Below is a small trained network, with its code and all its weights. Each question gives an input and a class and asks what happens when units are switched off, that is, made to give their printed mean instead of their output.

import numpy as np


def w(rows, s, z=0):
    codes = np.array(rows[::2]) - 128.0
    scale = np.full(codes.shape[1], s)
    scale[-1] = z or s
    return codes * scale


def norm(h):
    return h / np.sqrt((h * h).mean(-1, keepdims=True) + 1e-5)


def f(y):
    return y / 2 * (1 + np.tanh(0.7978845608 * (y + 0.044715 * y**3)))


def log_softmax(a):
    a = a - a.max(-1, keepdims=True)
    return a - np.log(np.exp(a).sum(-1, keepdims=True))


def net(x, mask):
    res = np.array(x, float).reshape(1, 7) / 4 @ E
    u = 0
    for l in range(2):
        y = f(norm(res) @ A[l][:, :-1].T + A[l][:, -1])
        res = res + np.where(mask[u : u + 3], y, B[l][:, -1]) @ B[l][:, :-1]
        u += 3
    return log_softmax(norm(res)[-1] @ U[:, :-1].T + U[:, -1])


A, B = {}, {}
E = w([
[173,166,133,56,111,115,156,187,108,250,139],'x0',
[134,135,130,137,133,132,124,121,128,133,125],'x1',
[137,141,132,137,131,139,131,123,129,130,126],'x2',
[86,207,101,155,79,97,127,146,63,94,28],'x3',
[129,139,123,124,130,133,154,120,142,123,123],'x4',
[121,77,127,28,118,255,107,70,79,100,103],'x5',
[123,121,117,137,114,136,113,135,133,140,129],'x6',
],0.015)
A[0] = w([
[121,41,149,143,206,154,179,156,160,148,174,205],'0.n1',
[231,138,145,176,186,79,160,246,202,222,213,5],'0.n2',
[183,229,77,44,124,119,136,255,85,191,138,107],'0.n3',
],0.0054,0.012)
B[0] = w([
[198,126,125,123,119,109,93,96,181,79,172,255],'0.n1',
[28,133,26,148,253,254,87,194,17,25,66,172],'0.n2',
[46,165,213,165,76,45,193,112,151,246,94,212],'0.n3',
],0.0079,0.0071)
A[1] = w([
[162,152,147,75,203,122,160,216,152,249,202,95],'1.n1',
[184,114,148,11,88,160,154,143,108,224,112,44],'1.n2',
[146,162,138,63,104,168,136,127,58,188,113,1],'1.n3',
],0.011,0.0086)
B[1] = w([
[161,103,80,93,178,201,141,168,84,121,55,254],'1.n1',
[141,137,107,252,151,47,78,114,205,60,184,210],'1.n2',
[96,159,143,156,81,90,133,156,109,43,112,163],'1.n3',
],0.016,0.0092)
U = w([
[189,107,116,165,165,113,110,139,186,122,207,105],'0',
[122,119,95,99,151,198,124,137,77,105,82,254],'1',
[90,167,144,171,86,82,126,133,123,108,123,89],'2',
[109,150,145,124,98,95,177,167,101,250,113,95],'3',
[130,88,172,66,117,182,110,48,146,123,197,51],'4',
],0.028,0.0065)

Each question gives the input, the list of numbers given to net, and the class t.
The units are the neurons (one row each of A and B). Each row of codes is followed by its name. A weight is (code - 128) times the scale printed after its matrix; where a second scale follows, it is the last column's (A, B and U).
mask holds one flag per neuron, layer by layer. A switched-off neuron (its flag False) gives its mean, the last column of its row in B, instead of its output. The means were averaged over made-up inputs and are rounded, as every weight is.
A unit's drop is (log p(t) with every unit on - log p(t) with that unit switched off) / (log p(t) with every unit on - log p(t) with every unit switched off).
The circuit of an input: a set's keep is (log p(t) with only the set's units on - log p(t) with every unit switched off) / (log p(t) with every unit on - log p(t) with every unit switched off). Starting from all 6 units, units are removed one at a time, each time the one whose removal leaves the highest keep (on an exact tie, the one counted first), for as long as the keep stays at least 0.8.
circuit, biggest first: the units of the circuit, biggest drop first
most important unit: the unit with the biggest drop
top k neurons: the k neurons with the biggest drops, biggest first
k most important neurons of layer l: the k neurons of layer l with the biggest drops, biggest first
drop when u is switched off: that unit's drop, to one decimal
input [7,-2,-6,-5,-8,5,-1], class 0: most important unit	1.n2
input [0,7,-1,0,8,2,-5], class 4: 2 most important neurons of layer 0	[0.n3 0.n2]
input [6,-7,5,-6,-8,-1,-8], class 1: top 2 neurons	[1.n1 0.n2]
input [6,-7,5,8,2,2,2], class 2: top 2 neurons	[1.n2 1.n3]
input [5,-6,8,0,-6,-3,3], class 1: top 2 neurons	[1.n1 0.n2]
input [-7,6,-2,0,6,6,-4], class 4: top 3 neurons	[1.n1 0.n2 1.n3]
input [2,-5,8,8,-1,1,-3], class 2: 2 most important neurons of layer 1	[1.n1 1.n3]
input [7,-8,-7,2,-5,6,-1], class 2: circuit, biggest first	[1.n2 1.n3]
input [7,7,2,8,-2,2,2], class 2: 2 most important neurons of layer 1	[1.n2 1.n3]
input [0,7,-6,0,-1,4,-8], class 4: top 2 neurons	[0.n3 1.n1]
input [0,2,-6,-3,-7,7,-1], class 4: 2 most important neurons of layer 0	[0.n3 0.n1]
input [4,-5,8,3,3,0,-4], class 3: top 2 neurons	[0.n3 1.n1]
input [1,7,-2,6,-8,-6,4], class 3: 2 most important neurons of layer 0	[0.n1 0.n2]
input [-7,4,6,-3,-3,5,-4], class 4: circuit, biggest first	[1.n1]
input [1,2,5,4,6,0,-7], class 3: top 2 neurons	[1.n2 1.n1]
input [7,-6,-7,-1,-3,-2,-6], class 1: top 2 neurons	[1.n1 0.n2]
input [2,3,5,-5,-8,0,-5], class 1: drop when 1.n1 is switched off	0.1
input [8,-6,-5,-2,4,3,-3], class 0: drop when 1.n2 is switched off	2.5
input [-7,-5,4,-3,-3,8,7], class 4: drop when 1.n2 is switched off	0.0
input [3,-7,6,7,-3,-4,-8], class 3: circuit, biggest first	[1.n2]
input [8,0,0,-5,6,-2,1], class 1: drop when 0.n2 is switched off	0.2
